Here is a tiny trained network, its code and every weight. The questions are about switching its units off for an input and a class, where a switched-off unit gives its printed mean instead of its output.

import numpy as np


def w(rows, s, z=0):
    codes = np.array(rows[::2]) - 128.0
    scale = np.full(codes.shape[1], s)
    scale[-1] = z or s
    return codes * scale


def norm(h):
    return h / np.sqrt((h * h).mean(-1, keepdims=True) + 1e-5)


def f(y):
    return y / 2 * (1 + np.tanh(0.7978845608 * (y + 0.044715 * y**3)))


def log_softmax(a):
    a = a - a.max(-1, keepdims=True)
    return a - np.log(np.exp(a).sum(-1, keepdims=True))


def net(x, mask):
    res = np.array(x, float).reshape(1, 5) / 4 @ E
    u = 0
    for l in range(2):
        y = f(norm(res) @ A[l][:, :-1].T + A[l][:, -1])
        res = res + np.where(mask[u : u + 6], y, B[l][:, -1]) @ B[l][:, :-1]
        u += 6
    return log_softmax(norm(res)[-1] @ U[:, :-1].T + U[:, -1])


A, B = {}, {}
E = w([
[153,102,163,227],'x0',
[107,225,105,218],'x1',
[74,104,93,62],'x2',
[2,68,30,165],'x3',
[218,85,31,118],'x4',
],0.0041)
A[0] = w([
[95,115,126,200,89],'L0N0',
[148,185,146,36,80],'L0N1',
[192,67,55,97,51],'L0N2',
[6,158,39,127,5],'L0N3',
[157,135,176,80,91],'L0N4',
[181,191,64,167,120],'L0N5',
],0.013,0.0022)
B[0] = w([
[175,137,157,184,174],'L0N0',
[128,45,170,203,184],'L0N1',
[139,160,6,124,204],'L0N2',
[44,12,36,128,254],'L0N3',
[156,85,176,127,168],'L0N4',
[71,228,176,134,187],'L0N5',
],0.015,0.0069)
A[1] = w([
[198,90,29,85,152],'L1N0',
[179,138,72,64,117],'L1N1',
[213,138,107,167,232],'L1N2',
[43,95,76,226,5],'L1N3',
[163,31,252,126,110],'L1N4',
[62,52,70,38,93],'L1N5',
],0.012,0.0013)
B[1] = w([
[85,126,89,42,216],'L1N0',
[72,18,131,195,150],'L1N1',
[57,198,125,79,165],'L1N2',
[148,99,199,16,254],'L1N3',
[123,79,209,80,226],'L1N4',
[116,188,8,115,245],'L1N5',
],0.017,0.008)
U = w([
[130,243,147,195,138],'0',
[131,86,234,103,192],'1',
[196,93,110,168,3],'2',
[69,80,9,73,180],'3',
],0.013,0.0068)

Each question gives the input, the list of numbers given to net, and the class t.
The units are the neurons (one row each of A and B). Each row of codes is followed by its name. A weight is (code - 128) times the scale printed after its matrix; where a second scale follows, it is the last column's (A, B and U).
mask holds one flag per neuron, layer by layer. A switched-off neuron (its flag False) gives its mean, the last column of its row in B, instead of its output. The means were averaged over made-up inputs and are rounded, as every weight is.
A unit's drop is (log p(t) with every unit on - log p(t) with that unit switched off) / (log p(t) with every unit on - log p(t) with every unit switched off).
The circuit of an input: a set's keep is (log p(t) with only the set's units on - log p(t) with every unit switched off) / (log p(t) with every unit on - log p(t) with every unit switched off). Starting from all 12 units, units are removed one at a time, each time the one whose removal leaves the highest keep (on an exact tie, the one counted first), for as long as the keep stays at least 0.8.
circuit, biggest first: the units of the circuit, biggest drop first
most important unit: the unit with the biggest drop
k most important neurons: the k neurons with the biggest drops, biggest first
top k neurons in layer l: the k neurons of layer l with the biggest drops, biggest first
drop when u is switched off: that unit's drop, to one decimal
input [0,5,4,-5,5], class 0: circuit, biggest first -> (L0N3 L0N5)
input [-4,1,-5,1,4], class 0: circuit, biggest first -> (L0N5 L0N3)
input [-7,7,1,-2,-2], class 1: most important unit -> L1N3
input [-6,4,-4,-4,7], class 0: circuit, biggest first -> (L0N5 L0N3)
input [-7,7,-5,-8,-1], class 1: top 2 neurons in layer 0 -> (L0N1 L0N2)
input [2,6,7,-6,3], class 0: top 2 neurons in layer 0 -> (L0N5 L0N3)
input [0,1,-4,-1,1], class 0: 2 most important neurons -> (L0N3 L1N3)
input [-7,1,-7,2,4], class 0: top 2 neurons in layer 1 -> (L1N0 L1N4)
input [-1,3,-7,-7,0], class 1: top 2 neurons in layer 0 -> (L0N2 L0N4)
input [-1,1,7,-8,4], class 1: 2 most important neurons -> (L0N1 L0N3)
input [-7,6,-2,-2,-1], class 1: drop when L0N1 is switched off -> 0.2
input [-3,6,-4,-6,7], class 0: drop when L0N3 is switched off -> 0.1
input [3,6,-7,-7,7], class 0: drop when L0N3 is switched off -> 0.0
input [4,4,-6,-5,8], class 0: most important unit -> L0N5
input [3,0,-3,2,1], class 0: drop when L0N3 is switched off -> 0.7
